How the items are linked:
ζ: gb->dl, qz->nm, nc->pz, qd->ds, bf->bb, mp->nz, gn->sb, cj->nc, ds->nf, ns->ll, nz->bm, sr->gn, gz->nq, cm->cj, jj->jg, dd->hj, tc->ld, zs->bf, qt->tc, pj->tl, zb->jr, gp->cz, qc->zp, fr->tm, mq->pj, rh->sq, pf->ff, hd->mq, dg->zs, tl->rh, fq->nh, cd->tj, nm->mp, hj->rq, ld->hd, pp->th, lb->gb, nl->fr, rr->jb, rq->cg, lc->zm, dl->rj, rp->rr, zp->dd, fb->qc, ff->lc, bd->pf, td->gz, cg->qz, zr->pp, tm->sr, bc->zr, rj->mh, cp->zb, lt->mf, hs->qt, bb->fq, jb->nl, tj->lt, nq->hs, pz->lj, sb->lb, mf->rp, nh->bd, cz->cm, bm->bc, nf->fb, jr->td, jg->cp, mr->cd, zm->gp, lj->jj, mh->dg, ll->qd, th->mr, sq->ns
τ: gb->dg, qz->bm, nc->jg, qd->qc, bf->bd, mp->zr, gn->dl, cj->jj, ds->zp, ns->nf, nz->pp, sr->gb, gz->tc, cm->lj, jj->jr, dd->qz, tc->pj, zs->nh, qt->mq, pj->ns, zb->nq, gp->nc, qc->rq, fr->sb, mq->sq, rh->qd, pf->gp, hd->rh, dg->fq, tl->ll, fq->ff, cd->rp, nm->bc, hj->nm, ld->tl, pp->tj, lb->mh, nl->gn, rr->tm, rq->mp, lc->cm, dl->zs, rp->fr, zp->cg, fb->hj, ff->cz, bd->zm, td->qt, cg->nz, zr->cd, tm->lb, bc->mr, rj->bf, cp->gz, lt->jb, hs->hd, bb->pf, jb->sr, tj->rr, nq->ld, pz->cp, sb->rj, mf->nl, nh->lc, cz->pz, bm->th, nf->dd, jr->hs, jg->td, mr->mf, zm->cj, lj->zb, mh->bb, ll->fb, th->lt, sq->ds
λ: gb->bb, qz->pp, nc->jr, qd->hj, bf->lc, mp->mr, gn->dg, cj->zb, ds->rq, ns->zp, nz->cd, sr->mh, gz->mq, cm->cp, jj->nq, dd->nz, tc->sq, zs->ff, qt->rh, pj->ds, zb->tc, gp->jj, qc->nm, fr->dl, mq->qd, rh->fb, pf->cj, hd->ll, dg->pf, tl->nf, fq->gp, cd->nl, nm->th, hj->bm, ld->ns, pp->rp, lb->bf, nl->gb, rr->sb, rq->bc, lc->pz, dl->fq, rp->gn, zp->mp, fb->qz, ff->nc, bd->cm, td->hd, cg->zr, zr->mf, tm->rj, bc->lt, rj->nh, cp->qt, lt->tm, hs->tl, bb->zm, jb->lb, tj->fr, nq->pj, pz->td, sb->zs, mf->sr, nh->cz, cz->jg, bm->tj, nf->cg, jr->ld, jg->hs, mr->jb, zm->lj, lj->gz, mh->bd, ll->dd, th->rr, sq->qc
β: gb->lb, qz->cg, nc->cj, qd->ll, bf->zs, mp->nm, gn->sr, cj->cm, ds->qd, ns->sq, nz->mp, sr->tm, gz->td, cm->cz, jj->lj, dd->zp, tc->qt, zs->dg, qt->hs, pj->mq, zb->cp, gp->zm, qc->fb, fr->nl, mq->hd, rh->tl, pf->bd, hd->ld, dg->mh, tl->pj, fq->bb, cd->mr, nm->qz, hj->dd, ld->tc, pp->zr, lb->sb, nl->jb, rr->rp, rq->hj, lc->ff, dl->gb, rp->mf, zp->qc, fb->nf, ff->pf, bd->nh, td->jr, cg->rq, zr->bc, tm->fr, bc->bm, rj->dl, cp->jg, lt->tj, hs->nq, bb->bf, jb->rr, tj->cd, nq->gz, pz->nc, sb->gn, mf->lt, nh->fq, cz->gp, bm->nz, nf->ds, jr->zb, jg->jj, mr->th, zm->lc, lj->pz, mh->rj, ll->ns, th->pp, sq->rh

The rows follow the links: the fewer symbols apart two items are, the more alike their rows tend to be.

Each row is also shifted at random along 7 hidden directions that mean nothing.

Name the item of each row.
[ 12  17   8   3  -4  19  11  -7   5   4   9   3  14  10   6  -7  22  10 -12  -4   8   4   3  11  -8  -1  -4  -5   7  11   0  -7 -21  10   1  23   0  -9  -5]: bb
[-11  -5  -5 -16   4  18   2   2  -3  15   3  -6  -8 -17  -1 -15  -7  -3  11  15 -21  -1 -13 -19  -4 -10   2   0  -3 -22 -18  -1   2  -1 -12  -2  -1  -3  -4]: hd
[ 30   3  10  13   6   5 -15  10  14   7  10  -5 -15  -2   1  -6 -30 -28  -3   7 -14 -11 -10 -18  -6  -6 -21  -7   1 -10  -5   1 -10 -12 -13  13 -22  -2   9]: nh
[-39 -10   1  16  -3 -18  -9  -4   0 -28  -1  22  11   8   8  14  -7 -12   2 -15   1  21  20   3  10  -8  -4   6  -3   7   0  -1   8  -1  -3   0  -1  -1  15]: rr
[ 14  -3  -9  -6   2 -17  -7   4  -5   0 -14  -4  -7   8  -2   3  -5  12   6  -4   8  -1  -3  14   5  16   9   2   2  10   6   7   3  -5   4  -5  -1   4   3]: bm
[-37   5  17  -1  -2  43   3 -10   3 -18  12  22  -9   9   7 -15  19   5   3  -3  -2 -25 -13   8 -16 -10 -21  10  13 -19 -10  11 -22   4 -17  11  -5 -17   1]: dg
[-23  -3  -2   1   1  15  -3  -1  -2  -9 -10  14   0   7   1 -12  -4   3  11  -7  -8  -1  -9  11  -1   0   1   4   4  -6   0   3 -21   5 -21  17 -11 -11   9]: mr
[  2  22  10  -3   1  -8   2  -2   2 -20   7   1  32  -8   0   7  15  -1 -12  -9   1 -10  18   9  -8  -5  -7 -13  -6   3  18  -2 -17   4  15   5  -4  10  -4]: cj
[-33  -5  -9   0  -1   4  10  -2  -7  -6 -10   8  24  -9  -5  -1   6   0   5  -8 -10  14   9   1   8 -10  18  -1 -11  -1  10 -10  -7  18  -8   8   3  -1  -1]: nf
[-30   5  13   3   2   3 -16  -1   5 -32   4  18   2   4   6   0  -8  -8   6  -7  -6 -13   0   7  -8  -5 -21  -1   7 -14  -3  10 -21 -10 -11   9 -14  -3  13]: gb
[ -6   6  -7 -21   2  38  15  -1   0  25   8  -8  13 -12   1 -23   9   9   4  21 -19  20  -7 -19  -3 -16  13  -4   1 -15 -24 -17 -18   6 -19  22   5  -6  -9]: nq
[ 54 -10  -7   6   7 -18 -21  15   3 -29 -16   3   7   4  -6   6 -34 -16  13   0  -2   0   3  -7   6   4   5   3 -15  -7   8   3 -16 -20 -19   4 -13  12  19]: cd
[-15   3  11   9   0  22  11 -10  -2  17   9   8  -2 -11  14  -9   6 -10  -5  -2 -25   7  -8 -16 -13 -19 -13  -6   0 -13 -22  -6   3  13   1  14  -3 -16   0]: gp
[-28   2  -4  -4   2  -2   3   3  -3 -10  -8   2  18 -11 -11  -1   1  -2   5  -6  -9  -7   5   6   3  -3   9  -6  -8  -3  20  -2 -12  12  -4   2  -5   5  -3]: ll
[ -3  -9  -6  -1  -1   2  11  -2 -11  13  -8  -4  -1 -14  -2   2   4   1   5   2 -10   5  -4 -11   0  -4  14  -1  -9  -8  -2  -4  14  10   5 -12  12   0  -6]: rh
[ 21  -4   4   3  -1  11  -1  -3  -3   5   0   5 -13   7  13  -3   0   7   4   5  -2  11 -10  -4  -9   1  -5   5   8  -8 -27   2  -2 -11  -4   6   8  -8   7]: lb
[  3 -12  -3  17  -3   5   7  -4  -4  19  -9   5 -20  12   5  -1  -1   3   1  -5   4  12 -11   5   4   7   4   7   7  10  -7   0  12   9  -1   4   5 -15   4]: tj
[  8 -11  -3  -6   5  -7 -10   8   0   4   3 -11 -13 -16  -5   0 -23 -18   8  14 -14  -8  -4 -26   1  -7  -2   1 -10 -18  -6   2  17 -13  -3 -19  -2  10  -1]: ld
[-32   6   1 -15  -3  27  14 -12  -5  -2  10   5  13  -8  -1 -12  29   9  -2   1  -3 -10   4  -1  -4 -15   4   5  -6  -7   0  -1   1  17  -1  -2   7  -5 -15]: hs
[ -5  -6   8   7  -5   9  13 -11  -9  -8  11   9  11 -11  12  11  22  -2  -4   0  -4  15  12 -20 -10 -18  -2   5  -9 -15 -20  -7  17   1  12 -14  26   1  -3]: cm
[ -6  -1  -9  12   0 -26   1   5  -5  13 -19   0   8   0   2   5 -13   1   2 -12 -10  26   2  12  10  10  11 -13   2  17   5  -8  -3  10   5  17  -7  -2   9]: bc
[  9  -3  -9 -17   0  12  12  -3 -13  -6  -7   0  21 -14   0  -4  17  12   7   3  -8   9   3  -8  -2  -9  20   4 -15 -13  -7  -6  -3   4  -3  -5  17   6  -7]: tl
[ -8  -1 -13 -11   3 -18  -9   9   4  20  -7 -16 -16   5  -8  -6 -19   4   3   5   3   0  -7   9  14  16   5  -4   9  16   7   3   6  -3  -1   0 -13   2   0]: rq
[ -5  -4  -1  -1  -1   5  -1  -3  -6  -8 -12   9  -9  10  -2  -5   6  12   7 -10   7 -14 -10  19  -2  10   3   7   3   3   7  11  -5   6  -4  -1  -5  -7   2]: pp
[-15 -17   2   9   4 -18 -21   8   0 -17 -11   7 -31   4  -7   6 -31 -16  14  -5   0 -28 -12   4   3  10 -13   8   2  -9  10  20  11 -13  -7 -21 -14   0  12]: zr

Start here and follow the symbols in turn, left to right. Where do you end up?
Answers are names.
[ 28  -4  -7  -5  -1  -7  -7   1   1  -1   0  -3  -9  17   7   2  -3  12   2   6  15  18   2   2   5  10   3  10   7   9 -16   1   7 -17  -2  -2   8   1   6]
λ λ τ τ: gp
[-16  -9  10  26  -5   8  12  -9  -5  -2   3  19   4   1  15  12  11  -5  -4  -8  -5  26   5  -9  -6 -12  -4   2   3  -4 -17  -9   6   7   5   5  17 -11   7]
λ λ λ λ τ ζ ζ: tl
[  0  15  14  15  -2  -7  -2  -2   9 -12   7   5   6  10   0   8   6  -4 -14 -12  14 -16   7  18  -4   5 -15  -7   7  14  21   4 -11   5  10   7 -10   0   0]
β λ ζ ζ τ: cm
[-19   7  -2 -13   1   5   1   2   0 -13  -6  -2   6  -2 -16  -7   9   9   3  -5   7 -35  -3  20   1   7   5   0  -3   2  32  10 -14  11  -4  -5 -11   4  -9]
τ ζ τ τ β: mp
[ 36  -1   9  12   1   3  -4   0   6   6  12  -3 -12   0   5   1  -8 -16  -7   5  -2  -5  -2 -17  -7  -6 -14   1  -3  -4  -9   1  10  -7   4  -3  -4  -1   1]
β τ ζ ζ λ: jg
[-13  -1  -1  11  -6   0  11  -6  -5  28 -13   1 -24  16  -1  -3  11  18  -4 -13  13  -4 -16  28   3  20   2   0  17  24  10   6   8  19  12   3  -2 -17  -4]
λ τ ζ λ τ: bb
[  7   3  -3 -15   3  12   2   4   3  35   5 -20 -22  -8  -6 -16  -6   1   0  16  -8 -14 -18 -10  -3   2  -2  -4   5  -5  -5   3   8   1   0  -2  -8  -3 -11]
ζ β λ β τ ζ ζ: nf
[ 18   6   4   8  -3  10  10  -6  -2  13  -1   5   4   9  12   0  12  13  -5  -2   0  23  -4   5  -8   2   1  -5  10   5 -17  -8 -11   3   3  21   9  -9   3]
ζ τ λ β ζ: lc
[  8  -4   1  -4   0   5  -6  -5  -2 -14   0  11  -5  12  10  -4   3   5   6  -2   2   4  -1   2  -3  -1  -5  10   2  -3 -18   6   2 -10  -6   1   2  -5   9]
λ λ λ β λ τ: jr
[-23   2  -4 -15  -2   1   4  -1   1   2  10  -8   5  -7  -4   2  11   5  -2   9   5   0   8  -6   4  -5   5   2   0  -1   1  -2  10  -2   5 -14  10   7 -11]
β λ τ ζ τ ζ: zp
[  2  -1  12  -1  -1   7  -1  -4   2   1  15  -2 -18  -4   5   3   6  -3  -5   7   3 -18  -5 -10 -11  -3 -17   5   4 -12 -10   8  15 -10  10 -18   7   0  -6]
ζ τ λ τ τ: pj
[ -6   8 -10 -13   4 -11  -7   9   6   4  -8 -12   5   3 -14  -9 -11   4   2   0   3 -10   0  17  12  12   9  -7   1  15  24   1 -12   5  -6   8 -20   5  -3]
λ τ β ζ τ ζ: tj
[ 29   7   2   3  -3 -15  -2  -6  -2  -6  -2   3  -2  16   7   7  11  11  -8 -11  18  -1   6  19   0  12  -4   2   3  21   3   7   8   0  17  -1   0  -1   3]
ζ λ τ λ β ζ: gp
[-28   3  -7 -26   3  15   3  -1  -5 -10   2   0  19 -15  -2 -11   8   6  11   9 -14   3   2  -9  -2 -12   9   1  -5 -20  -9  -5 -12  -2 -12   1   5   6  -4]
β τ λ β λ: cg
[-16  -8   3  25   3 -22 -17   2   2 -39  -9  23  17   2   1  10 -25 -31   5 -22 -12   2  16   0   8 -10  -9   0 -17   1  16   2  -4   3 -10   8 -22   1  23]
ζ β λ λ: mh
[-42 -12  -2  13   3  -3  -5   4   0   3  -9   6  -7 -11 -10  -4 -24 -25   7  -9 -22 -11  -6  -4   8  -7  -3  -5  -7  -5  18   3   3  16 -12   2 -21  -7   5]
ζ λ ζ ζ β λ: mr
[  2  -8 -15 -11   2   4   2   3  -5  34 -11  -9 -21   4   3 -15 -11  14  11   9  -8  18 -18   1   5  10  11   0  10   4 -20  -1   6   0  -8   8  -1 -10   1]
τ β τ ζ ζ τ τ: fr
[ 18 -19 -10  -3  -3   7   7  -5 -11  34  -9  -8 -40   8   0  -7   6  14   5   3  10  -5 -20   1   5  13   9  14   3   8 -12  10  38   7   8 -20  10 -13  -8]
β ζ λ β β λ: tj
